(in the rows, 128 means zero)
Each row is followed by its class number.
[168  89 102 137 147 114 120 109 167 134 128 144  97 113 166 125 139 131
 129 128 122 115 149 120 151 156  95 128 156 185  98 164  81 159 118 136
 132 161 123 113 126 134 171 129 103 114  75 115  97 136]	5
[150 131 134 133 130  98 128 119 141 117 159 129 130 139 144  93  69  98
 150 164 138 168 116 146 124 158  70 131 117 154  93 146  67 122 175 123
 136 121 123 120 121 115 149 141 137 140  88 111 132 140]	4
[ 69  97 134  94 108  83 161 116 131 112  98 192 110 111 132 121 120  98
 105 159 103 110 114 109 132 143 141  88 166 119 140 169 151 176 171 132
 130 118 173 169 124 159 139  60 141 131 166 116 159 147]	5
[160  93 118 151 131 122 118 144 146 118 128 133 129  80  76 151 178 115
 138 146 132 102 157  77 127 144  53 131 144 154  93 134 115 146 133 173
  65  94  95  71 206 123 151 158 115  56  64  77 134 126]	0
[163 147 139 126 144 149 165 102 126 149 111 131 119 104 101 130 119 142
 117 132 131 108 134  82 130 172 102 133 133 147 107 121 160 129 105 135
 103 150  94 123 139  90 144 118  87 122 142  86 130 135]	1
[102 154 164 195 180  78 166 113 167 127 101 172  92 113 125 107 105 101
 151 166 156 115 145  24 107 201 111 143 160 162  95 145 105 102 220 147
 168  92 128  52  90 176 120 119 124 112  76 139 118 198]	1
[131 165 122 170  92 164 131 174  90  72 116 152 131 154 153 135 114 119
 159 130 165 124 200 106  84 107 217 139 174  93 165 116 123 106 128 171
 151 149 133  91  89 125 167 161 139 122 119 141 137 103]	6
[152 106 124 105 108  89 122 116 120 119 109 185 135 108 130 117 120 128
 131 114 113  71 150  61 153 139  62 143 147 148 144 142 103 164 123 143
 104 135 149 103 151 133 186 152 114  94 120  73  92 144]	6
[102 136 123 114 148  83  87  94 142 150 167 164 147 122 138  93 127 115
 126 123 164  89  91 142 122 135 130 115 122 137 200 110 112 125 129  98
 179  98 147 116  91 182 112 140 150 127 136 144 151 120]	6
[135 102 130  67 171 135 146 118 167 135 157 158 104 103 111  99  82 129
  97  89 131 104 124 136 170  91 113 139 124 179 125 152  83 131 107 109
  82 129 141 132 142  50 127 169 107  84 126 107  99 142]	4
[ 90 111 168 140 126 107 130 150 149 165 115 142 163 118 108 109  92 101
 130 124  82 148 136 155  93 128 129  97 152 115 163  95 115 156 181 136
 124  70  94  82 181 118 170 106 135 140 126  99 146 138]	0
[114  92 140 193 121 169 100 118 118  62 169 128 154 111 151  87 126 129
 181 178 138 183 114 208  72 125 164 110 130  67 168 148  81 151 146 129
 129 131 138 151  67 144 127 141 173 166  84 173 132 131]	5
[145 147  94 137  90  78 128 125 126  76 131 126 113 150 185 212 168 125
 177 154  95  86 132 182 168 112 133 155  96 147 109 148 124 138  99 108
 147 152 153 137 104 106 147  81 116 157  77 136 117 134]	6
[104 142 144 176 122 119 118 136  92 134  82 187 162 143 143  59 182 134
 105 149 172 167 147 143  73 186 243 121 168 123  71 139 129 126 152 125
 195 120 141 110 142  74 145 121 164 195  91 186 124 100]	0
[161 156 168 149 126 129 149 116 114 135 134 144 120  85 106  88 100 106
 120 145 131 112 114  75 116 145 130 118 177 115 191 124 197 123 132 140
  93 130 103 124 114 152 164 100 128 108 165  90 149 132]	2
[148 114 143 128 179 105 113 140 150 171 143 161 137  69 151  94 113  82
 152 119 133 124 130 104 136 172  89 136 129 172 137 150 129 132 150 137
 115 146  79 119 128 111 158 134 127  91 102  58  89 178]	2
[138 128 119 119 181  59 146  91  98 132 111 167  96 154 104 114  94  67
 128 138 157 125 121 143 147 137 106 153 175 155  86 164  84 154 141 106
 153 106 119 198 114 162  78 176 115 193  98 179  82 133]	7
[147 108  93 142   8  88 132 159 111  49 122  97 166 149 187  84  61  94
 144 152 113 148  91 194 193  94 113 144 128 104  68 145  76 154 140 102
 127 188 129 179 142 157 207 108 153 203 139  99 120 135]	2
[133 135  98 130  58 197 100 144  84 141  80 151 125  98 131 177 184 158
 141 145 123 172 130 174  98 174 133 107 160  86 157 162 178 102 160 165
 107 164 124  84  85 180 170  70 124 136 119  83 109 134]	8
[130 113 157 128  79 179 160 174  94 120 105 116 153  65  70  94  65 103
 130 153 118 139 176  60  84 138 109 106 146  89 186  86 133 168 155 143
 127 141 111 157 141 243 151 117 139 142 155  76 111 159]	5
[ 81 143 139  80 102 103 116 178 109 190 117 140  97 139 166 126 166 143
 159 109 146 164 127 182 100 152 177 144  64 126 103 143 141  77 123 162
 111  68 143 112 119 189 108 112 142 192 153 155 120 134]	0
[129  84 113 150  82 168 178 140 160 103  97 145 132 101 148 116  74 131
 152 134 127 136 149 100 169 117  45 122 137 131  89 173  87 133 164 146
  87 176 136 114 111 148 187  99 107  86 143  50 106 198]	3
[146 140 101 158  90 118 120 107 147 106  99 180  95 121 155  92 111  92
 134 143 159  93 113 137 151 149 155 114 152 168 150 149 140 145 143 137
 128 103 167 126  75 107 124 136 147 151 103 119 124 107]	4
[138 105 123 191 115 130 119 119  96 130 155 137 127 127 136 127 105 118
 131 122 163  94 125  79  75 174 133 134 142 144 197 130 171 117 142 163
 147 155 122 139 120 151 107 121 160 136 133 136 150 121]	2
[144  71 157 134 184 115 119 144 115 168 124 147 143 121 150 115 158 127
 152 112  94 124 159  21 115 168  75 114 123 175 170 165 111 151  97 156
 123 137 114  94 162 138 147 174 113  91 128 110 133 131]	5
[183 132 111 148 133 101 158 118 123  52 127 178 103 130 148  92 140 101
 157 137 155 115 142  77 179 132 111 132 151 164  85 167 159 142 119 136
 116 122 128 160 135 122 110 144 159 116 106  79 109 123]	3
[150 154 126 148  47 113 128 159 109  86 139 132 144 137 157 118  85  81
 169 102 114 144 103 170 162 147 116 124 188 147 164 132  98 151 189 140
 191 187  67 174 102 195 132 122 121 213 145 134 142 126]	7
[110 109 157 108 121  73 136 141 159 127 163 147 109 136 155 100  94 107
 125 100 151 162 110  98 102 122 144 129 162 142 144 123 127 121 145 137
 150 129 128 131 108 137 109 110 150 107 129 116 156 118]	2
[105 138 157 169 102 137 168 103 119 127 136 128 108  99 111 101 123  96
 106 162 122 139 111 133  90 129 148 120 124 127 149 138 229 103  82 137
 105 130 116 103 124 110 141  66 116 126 146 162 170 177]	5
[157 154 126 136 131 129 164 107 118 128 122 156 141 145 102  93  74 107
 134 154 126 132 144  76  70 167 122 138 156 162 166 149 101 113 166 144
 130 120 126  78  80 137 154 116 169 116 152 104 161 169]	2
[119  96 105 119 105 134 129 181 127 119 129 152  66  92 186 161 152 122
 123  93 130 120 150 142 136  43 148 123 173  87 106 121  97 138 151 135
 129 178 100 129 118 124 120 150 110 150 111 142 104  90]	0
[193 111  81 113  66 136 104 198  72  85 157 180 109  98 179 105 113 128
 196  92 124  31 227 126 170 129 148 156 101 143  68 128 123 179 158 176
  91 133 134 133 190 174 219 126 115 152 121 112  99 138]	8
[145 134 130 181 152 168 144 154 119  88 163 140  94 134 118 107  70  57
 185 123 150 146 175  51 114 140 113 150 122 166 182  98 119 101 109 146
 134 127 113 110  94 129  79 154  92 158 156 182 128 126]	2
[165 155 135 114 139 108 111 143 112 101  98 163 110 152 160 113 126 103
 132 144 156 119 128 105 119 134 115 144 156 142 138 167  97 107 102 139
 126 168 147  91  20 105 143 156 151 116 120 111 116 172]	2
[123  81  99 119 112 111 158 156 150 131  87 161 108 114 147  99 114 130
 101 101 146  66 179  97 197 118 114 140 116 166  35 131 124 156 116 156
 101 144 143 118 164 131 173 125 124 118 117 106 113 146]	0
[142 141 182 131 165 159 125 128 143 100 156  90 116 114  95 122 115 148
 135 144 124 107  36 203 127 171 126  92 117 174  86 181  80 121 121 162
 105 161  91 172 172   8 117 146 129 184  95 160 142 157]	4
[127  88 110 176 108  94 106 143 146 113 158 140 139 118 180  97 120  81
 135 123 176  96 125  94 168 124 117 131 107 159  84  89 180 144 143 149
 153 176 125 134 120 193 121 120 154 124 115 108 145 133]	2
[135 115 140 119  84  57  82 104 166 101 112 183 153 206 214 140 181 135
 129 123 110 163 162 164 122 138 124 119 150  95 144 133 102 161 178 158
 164 128 166 101  44 135 176  91 180  81 126  76 167 114]	3
[168 108  91 104 125 132 148 108 132 143 137 142 136 144 174 117 138 172
 139  98 105  73 168  62 166 150 113 123 101 163 105 141 113 173  79 113
 139 143 141 166 140 162 153 118 122  89 136  87 152 112]	6
[149 125 138 130 149  77 147 103 153 131 124 144 137 120 108 145 138  95
 123 134 100 130 124 122 143  82  63 121 128 175 100 128 130 147  95 130
 122 130 102 110 172  79  92 159  88  91  90 119 148 110]	7
[141  98  71 116  90 151 124 119 147  72 134 157 121  89 146 121 136 126
 171 108 127 100 131  98 171 125  61 142 132 168 139 125  87 159 129 144
 181 206 128  92  97 203 136 146 118 133 132 118  84 141]	3
[122  93  78 192  95 176 128 116 147  72 128 157 105  84 135 154 156 105
 139 158 178  64 148  99 138 111 110 133 145 139 122 128 129 134 139 140
 133 136 134  98 124 145 165 107 155 116  80 151 146 135]	4
[118 124  99 122  65 152 165 144 119 126  98 170 155  87 102 101  99 159
 157 100 145  81 137 129  71 159 143 158 136 143 168 143  88 109 125 159
 146 149 137 131 114 129 105 125 141 164 150 132 125 131]	0
[147 118 140  91 184 111 142 169 121 188 149 149  82  96 133 126 102 139
 142  66 103 108 159  66 131  89 112 147 103 146 192 104 138 106  99 120
 135 153 101  85 124 114  75 150  86  97 149 133 136 105]	0
[163 138 138 160 143 118  91 134  98 104 151 153 141 137 154 109  81 118
 149 150  95 109 101 152 140 115 106 101  98 113 173 139 169 144  91 109
 114 148  95 174 129  77 123 132 149 146 119 115 190 125]	5
[113 107 123 174 110 122 104 126 104 153 104 135 160 106 120 111 175 119
 109 179 134 106 159  51 102 189 101 111 126 107 112 155 117 170 177 105
 100  45 158  84 168 145 187 121 146  87 105  90 124 171]	0
[ 68  82  68 185 165 177 103 131 167 112 137 158 114 113 178 180 134  79
 158 180 153 139 182 173  98 113 137 126 120  82 162 158  52 120 160 104
 153 127 145 105  74 178 137 125 121  75  97 132 119 165]	1
[ 91 103 127  87 154 144 109 125 148 160 142 159 101 120 183 149 145 104
  74 104 176 117 137 124 109  88 116 102 141 138 153 155  53 106 176 109
 137 146 139  68  85 102 142 152 113  97 169  93 104 156]	4
[132 174 164  65 107 149 116 164 158 134 141 146  81 109 159 108 112 161
 190 101  91 133 110 177 194 149 155 117 122 106 139  84 218 149 114 152
 119 114 134 180 100 201 181  22 125 169 174 128 127 143]	3
[117  71 113 110 134  92 131 129 119  89  80 154  86 131 120 128 137 107
 118 122 144 130 124  87 167  87 116 144 148 120  91 172 115 149 132 136
  76 104 131  93 166 109 146 163 152 100 112  97 105 140]	1
[151  89 164 126 137 138 140 140 120 106 137 126  96 100 124  83 109 122
 133 133 132  87 154  81 129  96 104 100 130 107 149 125  87 173 109 114
 101  88 142 132 141 142 151 149 126 107 114 130 137 122]	4
[121 138 107 121  63 141 119 180 126  66  89 169  85 121 180 186 179 116
 133  90 118 120 159 128 184  61 197 149 126 113 161 144 148 107 130 153
  96 166 109  60 111  90 152 138 116 115 159  91 130 113]	1
[129 166  91 145  88 150 115 127 140 118 148 131 152  98 100 114 141 102
 210 154 136 146 104 191 116 151 151 135 115 138 112 101 164 105 172 164
 117  78 109 137 178 178 132  74 153 164 138 131 134 126]	6
[157 157 115 112 114 116 134 122 146 125 146 154 147  97 145 126  98 141
 152 118  98 110 133 142 123  80 143 152 123 157 148 127 105 122 153 113
 129 152  92  57 108 105 183 113 139 106 122  91 139 145]	2
[166 136 122 162 118 130 159 120 154  89 129 151 150  99 143 110 108 122
 179 120 118  70 151  84 139 107 116 150 134 172 148 123 144 134 126 149
 137 148 116 101 138 162 146 129 136 102 138  92 123 144]	1
[130 174 115 179  96 134  90 149  75  67 135 159 161 162 162 178 170 128
 170 137  90 122 133 109 109 112 125  78 172 129 206 140 201 101 164 160
 162 131  81  90 152 195  96 136 133 122 150 117 184  71]	5
[161 108 128 176 144 117  89  90 122  64 145 124 136 121 107 133 151 145
 140 145 161 133 132 121 168  85  99 157 112 103  77 145  82 151 141 122
  83 115 107  83 172 118 150 182 110  90  81 126 118 121]	7
[148 119 134 149 150 146 139 109 167 104 150 131 101 151 163 154 109 163
 142 138 129 114 142 129 139 105  91 135 147 159  87 147  64 131 126 135
 104 138 149  86  96  74 184 139 106 125  92 163 133 142]	1
[140 125 151 184 126 139 138 128 178 118 145 135 135 111 166  90 103 119
 135 134 157 110 104 121 118 180 127 117 170 165 159 147 111 115 156 150
 161 166 140 150 112 141 143 107 149 140 131 118 124 158]	1
[144 128 133 179  85 155 191 179 119  72 110 133 102 128 154 146 126 114
 173  94 156  76 206  43 114  97 163 137 198 144 112 130 111 120 170 187
 141 159  96  98 122 121 147 127  98 118 153 154 161 119]	1
[157 121 160 166 144 111 136  79 120 102 167 175 105  83 122  45 103 117
 162 125 170 112  89 109  92 146 182 141 207 165 124 165 127 166 180 119
 143 119 135 130 128  99 129 136 129 155 109 167  89 145]	1
[ 81 161 184 113 132  89 162 186 137  71 175 150 152 109 147 101  97 113
 122 142 170 111 140 135  73 108 195 108 126  86 121  65 115 118  99 118
 199 167 107  85 113  69 129 121 120 130 114 113 205 113]	0
[158 120 166 134 129  84  93 154 166 131 185 115 150 105 164  84 126 136
 171  95 140 113  97 124 167 148 122 129 132 170 111 111  86 146 176 128
 125 113 102 118 139 154 162 126 128 141 110 107 127 130]	2
[121 116 120 150  96 131 139 124 180 152 156 144 128  88 162 116 121 116
 132  91 124 130 169  96 115  46 127 132 153 164 128 118 142 133 161 117
 113  80  88  80 138 161 162 119 139  73 108 112 128 157]	5
[ 98 173 106  62 124 106 137 150 142 169 132 132 121 111 133 181 166 113
 151 131  67 146  80 196 146 129  78 131  65 139 115 112 182  79  83 118
 107 131 103  78 112  76 101 101  88 120 129  94 138 173]	3
[120 118 125 145 144 126 137 145 136 127  92 145 131 131 104 154 174 139
 130 105 121 130 143  62 138  71  97 137 149 154 113 138 150  99  85 146
 112 107  95  81 170 120  95 175 130  87 102 145 143  95]	0
[156 149 111  92 140 157 170 112 111  61 155 113 115 133 128 106  75 124
 169 149 101 143 119 185 121  94 148 101 173 147 122 175  91 154 127 113
 126 115 118 163 195 121 177 104 147 162 140 107  78 134]	6
[133  98  95 147 131 149 115  99 166  86 172 125 114 126 139 140 122 123
 124 139 175 134 141 170 117  67 109 135 122 152 121 125  85 130 134 117
 121 121 145  91  91 138 113 163 153  96  78 133 111 141]	1
[ 85 170 150 150 120 104 118 102 142  81  86 160 113 125 145 161 148 130
 101 175 113 132 121 153 108 132 156 118 159  95 191 176 116 127 173 126
 132 101 192  62  93  64 163  99 139 106 112 128  89 173]	7
[100 126  98 124 108 131 128 123 141 113  96 156 126 166 146 191 192  95
 116  94 129 100 141 102 100  99  97 158 127 152 212 138  88  74  98 134
 136  88 132  97  70 135  69 183 182 137 135 136 114 139]	4
[170 120 129 124  83 133 141 161 143  60 175  94 113 106 117 132 125 122
 136 109 142  59 146 162 168 116 178 148 103 142 108  92 142 149  93 150
 109 163 107 131 155 158 145 118 113  99 103  88 150 130]	4
[100 167 107  89  80  83  91 140  70 166 125 175  98 142 153 130 137 102
 107 104 127 132 140 136 102 108 144 128 109  82 176 136 143  81 197 138
 137  95 120  84  91 165 108 136 130 153 198 157 162 112]	8
[164  99  90 150 125 122 111 124 145  88 130 131 122 128 153 141 151 120
 152 121 145  98 204 119 147  83  83 122 148 139 106 143  92 137 154 146
 105  98 143  62 132 175 152 147  95  53  98  97  91 116]	8
[172 108 140 141 124 125 122 129 180 164 157 136 114  93 155 132 186 123
 129 111 149  98  78 137 126  97 121 104 143 140  93  90 161 133  85 133
 111 169 113 123 129  90 107 110 100 109 126  87 171 117]	3
[183 133  82 143  73 138  88  96 164  98 161 129 143 101 128 100 131 149
 119 106 144  97 119  83 181  99  64 144 167 134  82  83  97 184 161 139
  94 117 130 122 151 146 153 197 124 100 104 110 116  91]	7
[138 142 192 193 139  84 137 112 129 114 158 121 134 153  99 118 158 152
 107 135 149  96  70  66 137 212 114 119 135 166  70 146 190 105  99 162
 121 124 100 130 197 121 114 136 118 123  93 130 183 147]	3
[ 97 131 121 162  48  95  89 158 123 120 161 175 125 103 192 128 169  71
 174 157 185 159  83 185  62  83 175 128 145 110 122 124 172 110 138 124
 172 139 158  99  92  43 139  84 152 158 104 181 177 130]	3
[124 174 124 139  81 127 181 123  99  88 105 139 122 136 122 114  63 101
 142 131 130 113 159 128 118  70 152 127 166 135 136 136 147 121 146 131
 119  94 110  95 129 156 165 128 132 142 137 106  99 156]	6
[102 120 130 144  79 113  97 113 101  95  93 179 116 158 166 164 169 145
  98 174 104 139 156 137  92  63 123 108 165  49 126 153 119 140 135 126
 104 109 173 108  85 177 157 130 132 110 115 152 143 119]	5
[132  83  72 119 149 164  77 126 166 132 138 129 122 103 131 145 149 127
 138  95 111 125 162 107 170  91  71 143 128 114 153 124  73 140 155 119
 121 118 113  91 118 210 147 159 138  72 109 123  90 142]	8
[160 113  73 173 109 162  97  85 130 118 141 135 148 141 147 122 136 112
 159 110 142 116 154 141 133 114  94 132 123 161 141 148 134 135 135 161
 113 108 115 131  95 193 109 183 152 129 122 129 101 113]	8
[122 119 141  96 170 153  92 143 136 174 168 134 134 151 173  99 112 156
 141  92 123 146 149  99 159 194 106 101  76 146 179 125 144 122 146 164
 106  79 120 139 146 215 142 165 156 104 158  68 134  95]	4
[122 149 158  96 145 141 147 111 170 128 178 159 136 109 120  65  56  99
 121 156 132 133 111 174 128 154 125 116 140 170 119 132 123 135 153 131
 129 125 153 149 118 138 182  95 149 131 136 123 132 179]	4
[127 121 132 141 130 110 136 111 170 125 128 136 133 115 127 103 111 108
 114 128 137 124 141  91 138 138 114 129 142  98 121 115 118 142 125 118
 107  85 133 145 121 123 144 132 129 106 117  97 131 124]	8
[147 119  98 142 127 129 139 127 130 147 124 126 173 182 149 142 120 116
 148 107 116 136 131 120 121 150 109 128 178 167 126 119 125 167 101 115
 135  90 124 146 141  91 145 144 149 145  94 106 141 117]	7
[149 176 163  91 131  32 139 111 147 121 145 143 119 131  93 137 121 175
  99 150  92  96 104 101 194 139  68 124 179 111 109 129 127 138 199 111
  42  24 143 138  94 150 150 131 135  96  77 107 166 118]	5
[130 114 118 166  25 133  96 141 126 119 150 119 143 110 190 118 206 125
 154 114 124 123 136 188  99 103 132  90 122  74 105 109 155 141 152 173
 130 123  71 125 164 196 158 105 134 116 142 104 177 106]	3
[147 132 103 136 134  90 126 151 107  96 139 134 141 137 137  80 130  86
 135 146 179 112 120 148 116 166 162 138 145 184  58 105  86 126 102 116
 174 157 142  83 131  75 129 161 110 189  79 159 100 121]	2
[ 89 129  94 111  62 152  58 125 117 139  46 163 126 133 137 183 219 137
 115 122 108  97 119 169  86 140  93  84 152  99 175 161 109 130 129 135
 132  73 145 124 123  68 111 112 124 113 122 145 129 111]	4
[163 101 110 126 181 160 114 121 183 131 118  85 171 132 130 171 169 164
 141  86 107 111 141 168 182  91 143 144  98 151 116 106 126 137  97 139
  76 131  65 122 164  84 162 128 163  92 112  57 108 115]	2
